Here is a tiny trained network, its code and every weight. The questions are about switching its units off for an input and a target symbol, where a switched-off unit gives its printed mean instead of its output.

import numpy as np


def w(rows, s, z=0):
    codes = np.array(rows[::2]) - 128.0
    scale = np.full(codes.shape[1], s)
    scale[-1] = z or s
    return codes * scale


def f(y):
    return np.maximum(y, 0)


def softmax(a):
    e = np.exp(a - a.max(-1, keepdims=True))
    return e / e.sum(-1, keepdims=True)


def log_softmax(a):
    a = a - a.max(-1, keepdims=True)
    return a - np.log(np.exp(a).sum(-1, keepdims=True))


def net(x, mask):
    ids = ['αβγδεζηλμξπστφψω'.index(c) for c in x.split()]
    T = len(ids)
    res = E[ids] + P[:T]
    u = 0
    for l in range(2):
        r = res
        for j in range(2):
            rows = slice(2 * j, 2 * j + 2)
            q, k, v = (r @ M[l][rows].T for M in (Q, K, V))
            z = softmax(np.where(np.tri(T) > 0, q @ k.T / 2**0.5, -1e9)) @ v
            o = O[l][rows]
            res = res + np.where(mask[u + j], z, o[:, -1]) @ o[:, :-1]
        u += 2
        y = f(res @ A[l][:, :-1].T + A[l][:, -1])
        res = res + np.where(mask[u : u + 16], y, B[l][:, -1]) @ B[l][:, :-1]
        u += 16
    return log_softmax(res[-1] @ U[:, :-1].T + U[:, -1])


Q, K, V, O, A, B = {}, {}, {}, {}, {}, {}
E = w([
[175,171,185],'α',
[149,81,210],'β',
[110,3,175],'γ',
[126,47,194],'δ',
[194,114,191],'ε',
[160,204,159],'ζ',
[165,227,95],'η',
[123,110,139],'λ',
[123,110,136],'μ',
[131,121,50],'ξ',
[134,117,142],'π',
[81,116,125],'σ',
[154,131,180],'τ',
[62,156,74],'φ',
[123,108,136],'ψ',
[152,97,120],'ω',
],0.019)
P = w([
[191,84,30],'0',
[2,182,193],'1',
[25,155,185],'2',
[47,133,162],'3',
[96,150,161],'4',
[91,152,148],'5',
[98,149,141],'6',
[100,149,134],'7',
],0.0055)
Q[0] = w([
[86,157,254],'L0H1',
[186,181,77],'L0H1',
[178,33,114],'L0H2',
[30,118,71],'L0H2',
],0.0087)
K[0] = w([
[196,156,230],'L0H1',
[132,224,86],'L0H1',
[12,76,94],'L0H2',
[254,90,48],'L0H2',
],0.0076)
V[0] = w([
[130,19,180],'L0H1',
[27,233,131],'L0H1',
[65,197,253],'L0H2',
[173,99,190],'L0H2',
],0.0044)
O[0] = w([
[125,205,217,221],'L0H1',
[158,1,94,246],'L0H1',
[82,241,110,255],'L0H2',
[111,150,186,130],'L0H2',
],0.0044,0.00064)
A[0] = w([
[195,111,6,42],'L0N1',
[135,184,180,13],'L0N2',
[112,72,147,111],'L0N3',
[57,130,65,30],'L0N4',
[167,141,133,3],'L0N5',
[78,155,152,60],'L0N6',
[83,66,154,131],'L0N7',
[144,196,138,181],'L0N8',
[232,78,90,77],'L0N9',
[226,101,140,215],'L0N10',
[80,155,89,75],'L0N11',
[69,166,90,80],'L0N12',
[226,155,212,110],'L0N13',
[154,25,183,56],'L0N14',
[117,172,225,127],'L0N15',
[74,55,136,97],'L0N16',
],0.011,0.0062)
B[0] = w([
[255,106,154,166],'L0N1',
[163,193,103,151],'L0N2',
[153,143,95,173],'L0N3',
[165,131,166,169],'L0N4',
[120,129,139,128],'L0N5',
[118,94,115,155],'L0N6',
[188,114,51,240],'L0N7',
[94,115,79,231],'L0N8',
[78,188,168,148],'L0N9',
[47,154,140,237],'L0N10',
[156,112,152,166],'L0N11',
[147,89,166,186],'L0N12',
[58,101,132,222],'L0N13',
[177,87,186,168],'L0N14',
[98,81,110,254],'L0N15',
[145,148,122,214],'L0N16',
],0.0097,0.0038)
Q[1] = w([
[123,111,63],'L1H1',
[48,218,134],'L1H1',
[115,190,249],'L1H2',
[43,223,47],'L1H2',
],0.013)
K[1] = w([
[165,192,146],'L1H1',
[4,206,84],'L1H1',
[8,102,216],'L1H2',
[71,254,76],'L1H2',
],0.0085)
V[1] = w([
[86,37,3],'L1H1',
[64,21,136],'L1H1',
[122,87,206],'L1H2',
[62,191,114],'L1H2',
],0.011)
O[1] = w([
[131,253,245,250],'L1H1',
[209,134,225,255],'L1H1',
[111,60,145,119],'L1H2',
[40,142,178,156],'L1H2',
],0.0073,0.0056)
A[1] = w([
[93,84,156,134],'L1N1',
[74,157,131,40],'L1N2',
[178,57,159,219],'L1N3',
[175,104,86,184],'L1N4',
[102,157,138,133],'L1N5',
[132,170,34,133],'L1N6',
[96,150,124,161],'L1N7',
[91,158,98,178],'L1N8',
[27,69,153,107],'L1N9',
[55,72,162,165],'L1N10',
[129,10,103,175],'L1N11',
[194,185,93,24],'L1N12',
[164,30,51,124],'L1N13',
[77,100,105,143],'L1N14',
[55,40,135,9],'L1N15',
[178,98,152,15],'L1N16',
],0.012)
B[1] = w([
[175,125,127,183],'L1N1',
[125,89,83,140],'L1N2',
[115,168,58,255],'L1N3',
[80,158,117,167],'L1N4',
[155,133,145,180],'L1N5',
[179,142,163,159],'L1N6',
[124,111,172,194],'L1N7',
[82,82,153,196],'L1N8',
[170,144,104,196],'L1N9',
[169,88,94,235],'L1N10',
[80,74,98,173],'L1N11',
[100,29,117,141],'L1N12',
[135,182,189,152],'L1N13',
[126,110,166,150],'L1N14',
[130,255,200,141],'L1N15',
[72,144,196,141],'L1N16',
],0.013,0.0094)
U = w([
[143,120,128,174],'α',
[218,158,128,35],'β',
[173,113,133,57],'γ',
[144,129,124,96],'δ',
[175,113,68,96],'ε',
[118,129,129,68],'ζ',
[6,87,187,104],'η',
[122,134,122,85],'λ',
[124,133,119,68],'μ',
[34,186,101,78],'ξ',
[141,40,173,91],'π',
[113,227,206,246],'σ',
[132,134,116,59],'τ',
[148,230,56,90],'φ',
[121,133,120,113],'ψ',
[74,91,77,254],'ω',
],0.012,0.0059)

Each question gives the input, a string of symbols that net reads in full, and the target symbol t.
The units are the heads (2 rows each of Q, K, V and O) and the neurons (one row each of A and B). Each row of codes is followed by its name. A weight is (code - 128) times the scale printed after its matrix; where a second scale follows, it is the last column's (O, A, B and U).
mask holds one flag per unit, layer by layer, with each layer's heads first. A switched-off unit (its flag False) gives its mean, the last column of its rows in O or B, instead of its output. The means were averaged over made-up inputs and are rounded, as every weight is.
A unit's drop is (log p(t) with every unit on - log p(t) with that unit switched off) / (log p(t) with every unit on - log p(t) with every unit switched off).
The circuit of an input: a set's keep is (log p(t) with only the set's units on - log p(t) with every unit switched off) / (log p(t) with every unit on - log p(t) with every unit switched off). Starting from the 12 units with the biggest drops (on a tie, the unit counted first), units are removed one at a time, each time the one whose removal leaves the highest keep (on an exact tie, the one counted first), for as long as the keep stays at least 0.8.
units of the circuit, in order: the units of the circuit, biggest drop first
top k neurons: the k neurons with the biggest drops, biggest first
k most important neurons of layer l: the k neurons of layer l with the biggest drops, biggest first
drop when u is switched off: that unit's drop, to one decimal
input σ π σ σ η ξ, target φ: top 2 neurons : (L0N1; L1N4)
input σ τ σ λ, target σ: top neuron : (L1N10)
input ε σ ω σ δ, target ω: units of the circuit, in order : (L1N3; L1N11; L1H2)
input σ σ ε ω, target σ: units of the circuit, in order : (L1H1; L1N10; L0N13; L0N15)
input ω ε ω ω, target ω: 3 most important neurons of layer 0 : (L0N9; L0N7; L0N2)
input η η ψ, target η: top 3 neurons : (L0N1; L0N9; L1N11)
input φ ξ η ω σ σ σ β, target ε: top 2 neurons : (L1N10; L1N3)
input δ σ ω γ, target ξ: top 4 neurons : (L1N3; L1N11; L0N14; L1N16)
input ω ω φ μ γ, target ξ: top 4 neurons : (L1N3; L1N11; L1N16; L0N14)
input ψ σ γ ε β, target ε: units of the circuit, in order : (L1N3; L0N14; L1H2)
input σ ζ σ ω σ μ, target σ: top 2 neurons : (L1N10; L1N11)
input φ α σ, target φ: top 3 neurons : (L0N1; L0N7; L0N10)
input σ α τ ψ, target σ: top 2 neurons : (L0N15; L0N13)
input ξ σ σ, target ξ: top 2 neurons : (L1N11; L0N1)
input σ φ σ σ, target σ: 3 most important neurons of layer 0 : (L0N7; L0N1; L0N14)
input σ α σ β σ σ σ σ, target σ: units of the circuit, in order : (L1H1; L1N11)
input η φ ω, target η: top 2 neurons : (L0N1; L0N9)
input σ λ σ σ φ ω φ, target σ: top 2 neurons : (L1N10; L1N11)
input ξ ζ η σ, target ξ: top 2 neurons : (L1N11; L1N13)
input η η σ α, target π: top 2 neurons : (L0N7; L1N3)
input ω ξ ψ, target ω: top 2 neurons : (L0N1; L0N15)
input ω σ σ, target ω: 4 most important neurons of layer 0 : (L0N1; L0N9; L0N7; L0N8)
input σ σ η ω, target σ: most important neuron of layer 0 : (L0N8)
input σ σ σ σ ε, target β: 3 most important neurons of layer 0 : (L0N13; L0N10; L0N7)
input φ η π ω, target φ: 2 most important neurons of layer 0 : (L0N1; L0N14)
input η σ σ, target η: most important neuron of layer 0 : (L0N1)
input σ β α, target π: most important neuron of layer 1 : (L1N10)
input γ η α σ δ σ ψ ξ, target φ: 2 most important neurons of layer 0 : (L0N1; L0N10)
input ω α ε σ σ ε ε, target β: 4 most important neurons of layer 0 : (L0N13; L0N10; L0N15; L0N7)
input σ ε σ λ, target σ: drop when L1N10 is switched off : 0.4
